Below is a small trained network, with its code and all its weights. Each question gives an input and a target symbol and asks what happens when units are switched off, that is, made to give their printed mean instead of their output.

import numpy as np


def w(rows, s, z=0):
    codes = np.array(rows[::2]) - 128.0
    scale = np.full(codes.shape[1], s)
    scale[-1] = z or s
    return codes * scale


def norm(h):
    return h / np.sqrt((h * h).mean(-1, keepdims=True) + 1e-5)


def f(y):
    return np.maximum(y, 0)


def softmax(a):
    e = np.exp(a - a.max(-1, keepdims=True))
    return e / e.sum(-1, keepdims=True)


def log_softmax(a):
    a = a - a.max(-1, keepdims=True)
    return a - np.log(np.exp(a).sum(-1, keepdims=True))


def net(x, mask):
    ids = ['αεζηθξπσφψω'.index(c) for c in x.split()]
    T = len(ids)
    res = E[ids] + P[:T]
    r = norm(res)
    for j in range(3):
        rows = slice(3 * j, 3 * j + 3)
        q, k, v = (r @ M[0][rows].T for M in (Q, K, V))
        z = softmax(np.where(np.tri(T) > 0, q @ k.T / 3**0.5, -1e9)) @ v
        o = O[0][rows]
        res = res + np.where(mask[j], z, o[:, -1]) @ o[:, :-1]
    y = f(norm(res) @ A[0][:, :-1].T + A[0][:, -1])
    res = res + np.where(mask[3:19], y, B[0][:, -1]) @ B[0][:, :-1]
    return log_softmax(norm(res)[-1] @ U[:, :-1].T + U[:, -1])


Q, K, V, O, A, B = {}, {}, {}, {}, {}, {}
E = w([
[175,142,48],'α',
[145,86,69],'ε',
[60,53,184],'ζ',
[113,98,98],'η',
[167,98,79],'θ',
[200,147,18],'ξ',
[45,72,247],'π',
[152,167,69],'σ',
[156,200,99],'φ',
[113,206,181],'ψ',
[119,128,136],'ω',
],0.015)
P = w([
[97,139,58],'0',
[153,146,83],'1',
[251,124,195],'2',
[131,151,153],'3',
[159,150,131],'4',
[157,84,152],'5',
],0.015)
Q[0] = w([
[51,104,161],'h0',
[78,109,103],'h0',
[82,121,200],'h0',
[166,101,159],'h1',
[187,168,176],'h1',
[85,191,91],'h1',
[88,85,143],'h2',
[158,26,173],'h2',
[2,81,21],'h2',
],0.015)
K[0] = w([
[95,107,179],'h0',
[98,51,162],'h0',
[115,176,153],'h0',
[61,138,131],'h1',
[80,168,86],'h1',
[209,130,107],'h1',
[85,73,128],'h2',
[114,84,249],'h2',
[145,58,23],'h2',
],0.016)
V[0] = w([
[128,131,72],'h0',
[66,144,82],'h0',
[220,116,135],'h0',
[180,255,178],'h1',
[2,113,211],'h1',
[215,51,173],'h1',
[143,145,116],'h2',
[101,98,24],'h2',
[200,183,175],'h2',
],0.013)
O[0] = w([
[139,110,178,245],'h0',
[177,132,167,208],'h0',
[49,89,142,138],'h0',
[234,247,142,22],'h1',
[41,184,141,2],'h1',
[130,51,229,3],'h1',
[107,121,136,148],'h2',
[96,102,246,183],'h2',
[76,104,93,142],'h2',
],0.012,0.0051)
A[0] = w([
[103,184,173,143],'n0',
[147,140,187,52],'n1',
[148,134,121,122],'n2',
[128,118,106,59],'n3',
[147,128,151,2],'n4',
[86,113,133,66],'n5',
[131,118,136,107],'n6',
[142,182,137,11],'n7',
[122,134,107,199],'n8',
[116,70,135,100],'n9',
[124,128,127,61],'n10',
[115,173,89,158],'n11',
[134,117,167,59],'n12',
[179,98,126,118],'n13',
[131,117,187,95],'n14',
[169,147,250,42],'n15',
],0.019,0.0023)
B[0] = w([
[109,206,145,151],'n0',
[101,133,64,181],'n1',
[166,114,130,155],'n2',
[122,128,107,149],'n3',
[111,131,109,149],'n4',
[149,118,170,171],'n5',
[133,139,141,144],'n6',
[148,116,187,147],'n7',
[112,153,130,168],'n8',
[127,86,170,206],'n9',
[139,121,130,128],'n10',
[93,167,151,182],'n11',
[123,177,118,170],'n12',
[134,150,236,215],'n13',
[125,181,112,194],'n14',
[93,100,3,254],'n15',
],0.021,0.0075)
U = w([
[178,103,139,2],'α',
[107,87,171,77],'ε',
[64,139,174,22],'ζ',
[61,40,63,183],'η',
[123,95,142,64],'θ',
[189,93,176,119],'ξ',
[36,224,160,110],'π',
[209,140,100,216],'σ',
[164,195,158,139],'φ',
[129,252,101,60],'ψ',
[125,191,17,226],'ω',
],0.011,0.0039)

Each question gives the input, a string of symbols that net reads in full, and the target symbol t.
The units are the heads (3 rows each of Q, K, V and O) and the neurons (one row each of A and B). Each row of codes is followed by its name. A weight is (code - 128) times the scale printed after its matrix; where a second scale follows, it is the last column's (O, A, B and U).
mask holds one flag per unit, heads first, then neurons. A switched-off unit (its flag False) gives its mean, the last column of its rows in O or B, instead of its output. The means were averaged over made-up inputs and are rounded, as every weight is.
A unit's drop is (log p(t) with every unit on - log p(t) with that unit switched off) / (log p(t) with every unit on - log p(t) with every unit switched off).
The circuit of an input: a set's keep is (log p(t) with only the set's units on - log p(t) with every unit switched off) / (log p(t) with every unit on - log p(t) with every unit switched off). Starting from the 12 units with the biggest drops (on a tie, the unit counted first), units are removed one at a time, each time the one whose removal leaves the highest keep (on an exact tie, the one counted first), for as long as the keep stays at least 0.8.
units of the circuit, in order: the units of the circuit, biggest drop first
most important unit: the unit with the biggest drop
top k neurons: the k neurons with the biggest drops, biggest first
heads that matter: for each layer, one digit per head in row order, 1 if its drop is at least 0.15 and else 0, layers parted by /
drop when u is switched off: that unit's drop, to one decimal
input η θ α, target η: heads that matter => 011
input η η ζ, target η: units of the circuit, in order => (h1)
input ξ φ η ξ η ω, target ξ: heads that matter => 011
input η π η π π α, target π: heads that matter => 010
input η π ξ, target η: heads that matter => 110
input η π ω, target η: top 2 neurons => (n13; n14)
input θ ξ ψ ω φ η, target ω: units of the circuit, in order => (h1; n15)
input ω η π, target ω: heads that matter => 011
input η σ η π η π, target π: top 2 neurons => (n15; n0)
input η η σ η σ φ, target η: heads that matter => 001
input η ε π, target η: units of the circuit, in order => (h1; h2)
input η ψ ε, target η: top 2 neurons => (n14; n12)
input ω η ψ ω, target ω: heads that matter => 001
input θ ξ ω ψ, target ω: most important unit => h0
input φ ω φ η ξ ξ, target η: heads that matter => 111
input η η η, target η: heads that matter => 011
input ω σ η ξ, target σ: top 2 neurons => (n13; n15)
input ξ ε η π σ ω, target π: heads that matter => 010
input η σ η α ξ, target ξ: heads that matter => 000
input ξ ω σ ε ω, target σ: most important unit => h1
input ξ α σ η, target σ: top 2 neurons => (n15; n13)
input η σ ω η η ψ, target η: drop when h2 is switched off => 0.1
